Here is a tiny trained network, its code and every weight. The questions are about switching its units off for an input and a class, where a switched-off unit gives its printed mean instead of its output.

import numpy as np


def w(rows, s, z=0):
    codes = np.array(rows[::2]) - 128.0
    scale = np.full(codes.shape[1], s)
    scale[-1] = z or s
    return codes * scale


def f(y):
    return np.maximum(y, 0)


def log_softmax(a):
    a = a - a.max(-1, keepdims=True)
    return a - np.log(np.exp(a).sum(-1, keepdims=True))


def net(x, mask):
    res = np.array(x, float).reshape(1, 6) / 4 @ E
    y = f(res @ A[0][:, :-1].T + A[0][:, -1])
    res = res + np.where(mask, y, B[0][:, -1]) @ B[0][:, :-1]
    return log_softmax(res[-1] @ U[:, :-1].T + U[:, -1])


A, B = {}, {}
E = w([
[188,144,210,116,70,119,198,141,74],'x0',
[84,183,107,83,69,216,105,180,126],'x1',
[130,123,130,135,122,133,127,124,134],'x2',
[123,123,125,124,133,122,134,135,123],'x3',
[134,138,128,133,118,121,116,121,130],'x4',
[134,135,91,9,81,84,155,109,193],'x5',
],0.012)
A[0] = w([
[200,174,168,84,44,150,225,153,90,2],'n1',
[74,133,113,197,159,192,84,174,63,21],'n2',
[155,156,189,77,31,136,194,157,73,170],'n3',
[164,129,208,178,133,110,165,100,65,134],'n4',
[78,156,96,89,113,149,106,133,152,103],'n5',
[176,75,103,141,230,2,164,40,184,126],'n6',
[165,120,113,81,94,71,170,98,150,28],'n7',
[83,148,89,53,82,153,89,129,192,95],'n8',
[114,112,136,189,155,165,69,178,76,142],'n9',
[174,102,202,195,163,107,182,109,35,140],'n10',
],0.0076,0.0095)
B[0] = w([
[16,72,166,22,58,160,45,107,163,169],'n1',
[44,54,143,16,51,119,89,137,177,165],'n2',
[124,195,188,194,220,206,115,50,102,213],'n3',
[177,116,93,158,106,82,174,183,108,194],'n4',
[156,92,76,150,112,89,124,164,132,163],'n5',
[31,133,207,87,130,214,49,92,137,250],'n6',
[120,255,199,167,228,241,106,38,69,155],'n7',
[182,58,63,153,69,64,187,190,155,184],'n8',
[55,189,221,114,159,225,79,33,106,188],'n9',
[213,97,32,201,98,81,180,163,128,214],'n10',
],0.0073,0.014)
U = w([
[88,147,174,200,228,169,101,55,99,8],'0',
[30,89,165,8,53,129,88,108,181,251],'1',
[246,82,43,179,65,2,240,248,140,133],'2',
],0.0078,0.002)

Each question gives the input, the list of numbers given to net, and the class t.
The units are the neurons (one row each of A and B). Each row of codes is followed by its name. A weight is (code - 128) times the scale printed after its matrix; where a second scale follows, it is the last column's (A, B and U).
mask holds one flag per neuron, in row order. A switched-off neuron (its flag False) gives its mean, the last column of its row in B, instead of its output. The means were averaged over made-up inputs and are rounded, as every weight is.
A unit's drop is (log p(t) with every unit on - log p(t) with that unit switched off) / (log p(t) with every unit on - log p(t) with every unit switched off).
The circuit of an input: a set's keep is (log p(t) with only the set's units on - log p(t) with every unit switched off) / (log p(t) with every unit on - log p(t) with every unit switched off). Starting from all 10 units, units are removed one at a time, each time the one whose removal leaves the highest keep (on an exact tie, the one counted first), for as long as the keep stays at least 0.8.
units of the circuit, in order: the units of the circuit, biggest drop first
k most important neurons: the k neurons with the biggest drops, biggest first
drop of u: that unit's drop, to one decimal
input [-4,8,-5,2,-2,8], class 2: most important neuron	[n8]
input [5,5,8,-8,5,0], class 0: 3 most important neurons	[n3, n2, n6]
input [3,-2,-8,0,-6,0], class 2: units of the circuit, in order	[n9, n6]
input [-5,5,1,-1,-6,-6], class 1: 2 most important neurons	[n2, n3]
input [7,-1,0,-1,-4,-6], class 2: 2 most important neurons	[n10, n4]
input [-3,-4,-6,-8,-3,1], class 1: 2 most important neurons	[n3, n7]
input [-2,8,4,7,7,3], class 2: 2 most important neurons	[n8, n6]
input [-5,-6,-8,5,-2,2], class 1: 2 most important neurons	[n3, n6]
input [5,2,-1,8,1,0], class 0: 4 most important neurons	[n3, n2, n8, n6]
input [3,4,3,-5,6,-1], class 0: 2 most important neurons	[n3, n2]
input [-8,1,-6,2,2,-4], class 1: 3 most important neurons	[n2, n3, n7]
input [7,-2,0,-6,3,4], class 0: 2 most important neurons	[n3, n7]
input [6,-4,-8,-4,-1,7], class 0: drop of n7	0.6
input [7,-8,7,8,0,-4], class 2: drop of n10	0.9
input [3,-6,-6,-7,0,8], class 0: units of the circuit, in order	[n7]
input [4,6,-7,6,8,-2], class 0: drop of n3	1.7
input [7,-1,5,-5,1,-1], class 2: drop of n4	0.3
